Below are the code and all the weights of a small trained network. Each question names an input and a class and asks about switching units off, where a switched-off unit gives its printed mean instead of its output.

import numpy as np


def w(rows, s, z=0):
    codes = np.array(rows[::2]) - 128.0
    scale = np.full(codes.shape[1], s)
    scale[-1] = z or s
    return codes * scale


def f(y):
    return np.maximum(y, 0)


def log_softmax(a):
    a = a - a.max(-1, keepdims=True)
    return a - np.log(np.exp(a).sum(-1, keepdims=True))


def net(x, mask):
    res = np.array(x, float).reshape(1, 5) / 4 @ E
    y = f(res @ A[0][:, :-1].T + A[0][:, -1])
    res = res + np.where(mask, y, B[0][:, -1]) @ B[0][:, :-1]
    return log_softmax(res[-1] @ U[:, :-1].T + U[:, -1])


A, B = {}, {}
E = w([
[123,128,128,128,134],'x0',
[108,255,149,137,70],'x1',
[177,153,184,15,172],'x2',
[215,177,103,191,185],'x3',
[126,130,126,129,126],'x4',
],0.0091)
A[0] = w([
[197,142,188,2,162,43],'n0',
[189,167,98,204,157,104],'n1',
[119,100,67,183,60,43],'n2',
[21,99,147,92,63,70],'n3',
[179,190,115,188,194,6],'n4',
[133,18,68,96,144,26],'n5',
[106,206,152,132,97,32],'n6',
[76,115,68,190,104,2],'n7',
[158,45,122,103,180,48],'n8',
[115,182,125,115,36,105],'n9',
[123,209,123,88,83,67],'n10',
[65,97,111,59,53,43],'n11',
[22,85,206,88,74,9],'n12',
[113,205,150,138,92,63],'n13',
],0.009,0.0077)
B[0] = w([
[17,213,1,196,139,255],'n0',
[167,111,105,47,107,240],'n1',
[52,199,83,110,158,187],'n2',
[197,117,78,70,138,238],'n3',
[194,119,63,78,182,184],'n4',
[148,88,191,220,201,196],'n5',
[151,55,148,221,221,179],'n6',
[54,198,32,170,192,170],'n7',
[115,91,172,209,188,191],'n8',
[148,78,187,163,214,226],'n9',
[128,98,155,203,206,199],'n10',
[182,125,88,87,192,202],'n11',
[199,115,59,105,163,212],'n12',
[151,75,182,194,202,197],'n13',
],0.0086,0.0053)
U = w([
[132,85,221,206,209,51],'0',
[2,201,45,137,149,62],'1',
[253,121,76,41,153,51],'2',
[118,133,171,104,115,249],'3',
[117,117,161,112,122,230],'4',
[112,117,217,114,2,135],'5',
],0.0095,0.015)

Each question gives the input, the list of numbers given to net, and the class t.
The units are the neurons (one row each of A and B). Each row of codes is followed by its name. A weight is (code - 128) times the scale printed after its matrix; where a second scale follows, it is the last column's (A, B and U).
mask holds one flag per neuron, in row order. A switched-off neuron (its flag False) gives its mean, the last column of its row in B, instead of its output. The means were averaged over made-up inputs and are rounded, as every weight is.
A unit's drop is (log p(t) with every unit on - log p(t) with that unit switched off) / (log p(t) with every unit on - log p(t) with every unit switched off).
The circuit of an input: a set's keep is (log p(t) with only the set's units on - log p(t) with every unit switched off) / (log p(t) with every unit on - log p(t) with every unit switched off). Starting from the 12 units with the biggest drops (on a tie, the unit counted first), units are removed one at a time, each time the one whose removal leaves the highest keep (on an exact tie, the one counted first), for as long as the keep stays at least 0.8.
circuit, biggest first: the units of the circuit, biggest drop first
unit that matters most: the unit with the biggest drop
k most important neurons: the k neurons with the biggest drops, biggest first
drop when u is switched off: that unit's drop, to one decimal
input [-6,3,0,8,2], class 2: unit that matters most -> n4
input [7,-7,-1,-8,-3], class 2: 3 most important neurons -> n3, n12, n11
input [8,8,5,-7,-7], class 0: circuit, biggest first -> n10, n9
input [-3,4,0,-5,5], class 2: 3 most important neurons -> n3, n12, n11
input [-4,7,8,-4,1], class 1: 3 most important neurons -> n0, n5, n8
input [-4,5,2,-6,-3], class 2: circuit, biggest first -> n3, n12
input [5,-5,-4,-7,-5], class 2: circuit, biggest first -> n3, n12
input [-1,7,8,-6,-2], class 1: 2 most important neurons -> n0, n5
input [-7,7,7,-1,-4], class 0: circuit, biggest first -> n10, n6
input [4,-7,5,1,4], class 0: 2 most important neurons -> n8, n5
input [0,-5,-8,6,0], class 1: 2 most important neurons -> n7, n2
input [0,-3,-3,7,2], class 2: 2 most important neurons -> n1, n4
input [0,6,-1,3,-5], class 0: drop when n6 is switched off -> 0.2
input [-5,1,-2,-8,3], class 2: drop when n3 is switched off -> 0.1
input [-3,7,-5,-5,-5], class 0: drop when n6 is switched off -> 0.1
input [1,3,-5,6,6], class 2: circuit, biggest first -> n1
input [-3,5,7,2,0], class 1: drop when n0 is switched off -> 1.3
